Here is a tiny trained network, its code and every weight. The questions are about switching its units off for an input and a class, where a switched-off unit gives its printed mean instead of its output.

import numpy as np


def w(rows, s, z=0):
    codes = np.array(rows[::2]) - 128.0
    scale = np.full(codes.shape[1], s)
    scale[-1] = z or s
    return codes * scale


def norm(h):
    return h / np.sqrt((h * h).mean(-1, keepdims=True) + 1e-5)


def f(y):
    return y / 2 * (1 + np.tanh(0.7978845608 * (y + 0.044715 * y**3)))


def log_softmax(a):
    a = a - a.max(-1, keepdims=True)
    return a - np.log(np.exp(a).sum(-1, keepdims=True))


def net(x, mask):
    res = np.array(x, float).reshape(1, 5) / 4 @ E
    u = 0
    for l in range(3):
        y = f(norm(res) @ A[l][:, :-1].T + A[l][:, -1])
        res = res + np.where(mask[u : u + 13], y, B[l][:, -1]) @ B[l][:, :-1]
        u += 13
    return log_softmax(norm(res)[-1] @ U[:, :-1].T + U[:, -1])


A, B = {}, {}
E = w([
[77,68,167,149,94,69],'x0',
[43,158,158,161,53,254],'x1',
[141,46,86,203,210,197],'x2',
[74,143,246,75,253,149],'x3',
[128,128,129,126,129,130],'x4',
],0.0078)
A[0] = w([
[252,254,84,94,178,201,98],'0.n1',
[112,192,139,80,92,73,46],'0.n2',
[132,76,87,237,208,155,31],'0.n3',
[176,155,65,168,54,126,134],'0.n4',
[76,141,162,59,190,150,106],'0.n5',
[54,9,187,164,84,44,44],'0.n6',
[103,226,127,58,97,58,3],'0.n7',
[105,40,119,202,172,147,63],'0.n8',
[204,246,104,124,162,200,41],'0.n9',
[53,11,197,154,67,51,83],'0.n10',
[105,193,154,68,49,75,124],'0.n11',
[130,117,109,136,141,159,35],'0.n12',
[186,104,80,39,186,45,50],'0.n13',
],0.0071,0.0058)
B[0] = w([
[2,14,74,58,115,74,234],'0.n1',
[177,60,145,104,120,188,147],'0.n2',
[216,78,156,70,104,213,183],'0.n3',
[151,199,132,121,209,128,254],'0.n4',
[180,199,72,162,148,126,207],'0.n5',
[45,123,28,42,143,146,182],'0.n6',
[195,77,162,92,108,171,157],'0.n7',
[183,123,123,43,119,178,168],'0.n8',
[26,95,65,81,109,133,161],'0.n9',
[96,133,28,49,170,147,214],'0.n10',
[195,51,135,118,161,221,247],'0.n11',
[133,112,142,42,51,120,91],'0.n12',
[104,80,181,209,126,93,201],'0.n13',
],0.0087,0.0033)
A[1] = w([
[42,105,107,181,157,91,47],'1.n1',
[231,91,138,132,200,55,123],'1.n2',
[86,205,142,121,70,232,88],'1.n3',
[91,136,124,148,91,206,3],'1.n4',
[172,80,67,176,35,125,65],'1.n5',
[136,185,199,5,2,62,67],'1.n6',
[21,128,30,87,162,79,53],'1.n7',
[80,127,240,77,210,123,98],'1.n8',
[112,170,185,46,47,59,97],'1.n9',
[150,17,76,91,182,217,93],'1.n10',
[158,116,87,158,29,93,72],'1.n11',
[191,184,89,111,173,184,85],'1.n12',
[174,126,41,180,37,92,73],'1.n13',
],0.0071,0.0043)
B[1] = w([
[143,143,152,102,82,155,127],'1.n1',
[71,111,153,185,71,155,216],'1.n2',
[105,38,140,236,123,53,202],'1.n3',
[126,50,97,169,184,88,138],'1.n4',
[131,174,131,94,203,176,162],'1.n5',
[181,32,82,127,190,246,141],'1.n6',
[73,162,144,53,51,79,204],'1.n7',
[168,206,2,151,136,177,197],'1.n8',
[155,25,44,147,214,194,130],'1.n9',
[148,157,175,62,45,109,254],'1.n10',
[125,164,106,132,209,176,139],'1.n11',
[120,150,150,97,83,87,158],'1.n12',
[129,215,119,116,239,179,172],'1.n13',
],0.008,0.0051)
A[2] = w([
[143,209,211,91,33,88,129],'2.n1',
[191,156,64,170,80,96,2],'2.n2',
[181,99,143,104,181,19,63],'2.n3',
[202,77,89,98,170,43,114],'2.n4',
[122,137,170,202,95,53,194],'2.n5',
[172,106,125,125,141,68,46],'2.n6',
[81,174,255,78,225,115,13],'2.n7',
[119,160,177,139,62,142,96],'2.n8',
[238,68,148,109,121,216,66],'2.n9',
[153,250,97,159,207,148,35],'2.n10',
[92,38,101,226,195,121,79],'2.n11',
[116,123,144,118,142,123,10],'2.n12',
[148,123,132,124,138,101,27],'2.n13',
],0.0092,0.0057)
B[2] = w([
[211,164,139,141,168,35,151],'2.n1',
[88,136,116,98,233,210,115],'2.n2',
[61,114,120,204,67,215,153],'2.n3',
[66,135,139,161,81,226,184],'2.n4',
[137,145,193,159,114,82,181],'2.n5',
[96,130,119,167,103,190,116],'2.n6',
[162,140,37,131,157,174,126],'2.n7',
[138,96,124,157,152,55,122],'2.n8',
[213,134,234,104,124,128,253],'2.n9',
[154,254,163,111,117,65,215],'2.n10',
[142,195,171,127,72,53,204],'2.n11',
[108,106,112,136,164,176,94],'2.n12',
[97,118,113,179,127,194,97],'2.n13',
],0.0085,0.0048)
U = w([
[226,50,165,99,143,208,120],'0',
[44,99,28,55,119,130,121],'1',
[164,252,82,158,211,125,112],'2',
[135,163,168,107,83,92,226],'3',
[85,96,168,246,90,110,106],'4',
[174,104,151,110,159,8,10],'5',
],0.015,0.013)

Each question gives the input, the list of numbers given to net, and the class t.
The units are the neurons (one row each of A and B). Each row of codes is followed by its name. A weight is (code - 128) times the scale printed after its matrix; where a second scale follows, it is the last column's (A, B and U).
mask holds one flag per neuron, layer by layer. A switched-off neuron (its flag False) gives its mean, the last column of its row in B, instead of its output. The means were averaged over made-up inputs and are rounded, as every weight is.
A unit's drop is (log p(t) with every unit on - log p(t) with that unit switched off) / (log p(t) with every unit on - log p(t) with every unit switched off).
The circuit of an input: a set's keep is (log p(t) with only the set's units on - log p(t) with every unit switched off) / (log p(t) with every unit on - log p(t) with every unit switched off). Starting from the 12 units with the biggest drops (on a tie, the unit counted first), units are removed one at a time, each time the one whose removal leaves the highest keep (on an exact tie, the one counted first), for as long as the keep stays at least 0.8.
circuit, biggest first: the units of the circuit, biggest drop first
unit that matters most: the unit with the biggest drop
top k neurons: the k neurons with the biggest drops, biggest first
k most important neurons of layer l: the k neurons of layer l with the biggest drops, biggest first
drop when u is switched off: that unit's drop, to one decimal
input [-3,-5,-1,-6,0], class 2: circuit, biggest first	(1.n13)
input [5,2,6,-6,3], class 0: circuit, biggest first	(0.n3 0.n8)
input [-4,6,-3,-5,-4], class 4: circuit, biggest first	(1.n3 2.n10)
input [-2,-6,-5,1,4], class 4: circuit, biggest first	(0.n13 2.n3)
input [8,7,-3,7,0], class 1: 2 most important neurons of layer 0	(0.n10 0.n6)
input [6,8,8,-7,-1], class 0: circuit, biggest first	(0.n8 0.n3 1.n5)
input [2,-7,0,-7,7], class 2: circuit, biggest first	(1.n13 2.n2)
input [4,-5,8,-8,4], class 0: top 4 neurons	(0.n3 0.n8 0.n5 1.n8)
input [8,3,7,4,-3], class 1: top 3 neurons	(0.n6 0.n10 0.n11)
input [5,-8,2,-6,-6], class 4: 2 most important neurons of layer 2	(2.n3 2.n4)
input [-5,2,-6,6,2], class 0: circuit, biggest first	(0.n4 1.n6 1.n9)
input [-5,2,1,3,5], class 1: 2 most important neurons of layer 0	(0.n1 0.n9)
input [7,2,8,-1,8], class 0: 3 most important neurons of layer 0	(0.n3 0.n1 0.n8)
input [4,7,-5,2,-6], class 4: unit that matters most	1.n3
input [-8,8,1,6,-5], class 1: circuit, biggest first	(0.n1 0.n9)
input [7,-8,-6,-5,-2], class 4: top 2 neurons	(0.n13 0.n1)
input [8,5,0,7,-8], class 1: 3 most important neurons of layer 0	(0.n6 0.n10 0.n4)
input [3,-3,5,2,-6], class 3: top 2 neurons	(1.n10 0.n11)
input [1,-4,3,6,-6], class 2: 2 most important neurons of layer 2	(2.n9 2.n7)
input [7,6,7,4,1], class 0: circuit, biggest first	(0.n8)
input [8,7,-1,-8,-4], class 1: top 3 neurons	(0.n10 0.n6 0.n5)
input [-7,6,-4,-1,6], class 1: 2 most important neurons of layer 0	(0.n1 0.n9)
input [6,-1,-3,-8,7], class 2: top 2 neurons	(0.n1 1.n13)
input [5,2,6,-4,3], class 0: 2 most important neurons of layer 0	(0.n3 0.n1)
input [5,-2,-5,-4,-5], class 0: 2 most important neurons of layer 2	(2.n10 2.n11)
input [0,6,1,-2,0], class 4: drop when 2.n9 is switched off	0.1
input [3,-5,0,-8,-2], class 2: drop when 1.n7 is switched off	0.0
input [5,-3,-5,8,-7], class 2: unit that matters most	1.n8
input [7,-6,-5,7,-4], class 1: drop when 1.n13 is switched off	0.1
input [0,-8,-2,-8,5], class 2: drop when 1.n3 is switched off	0.2
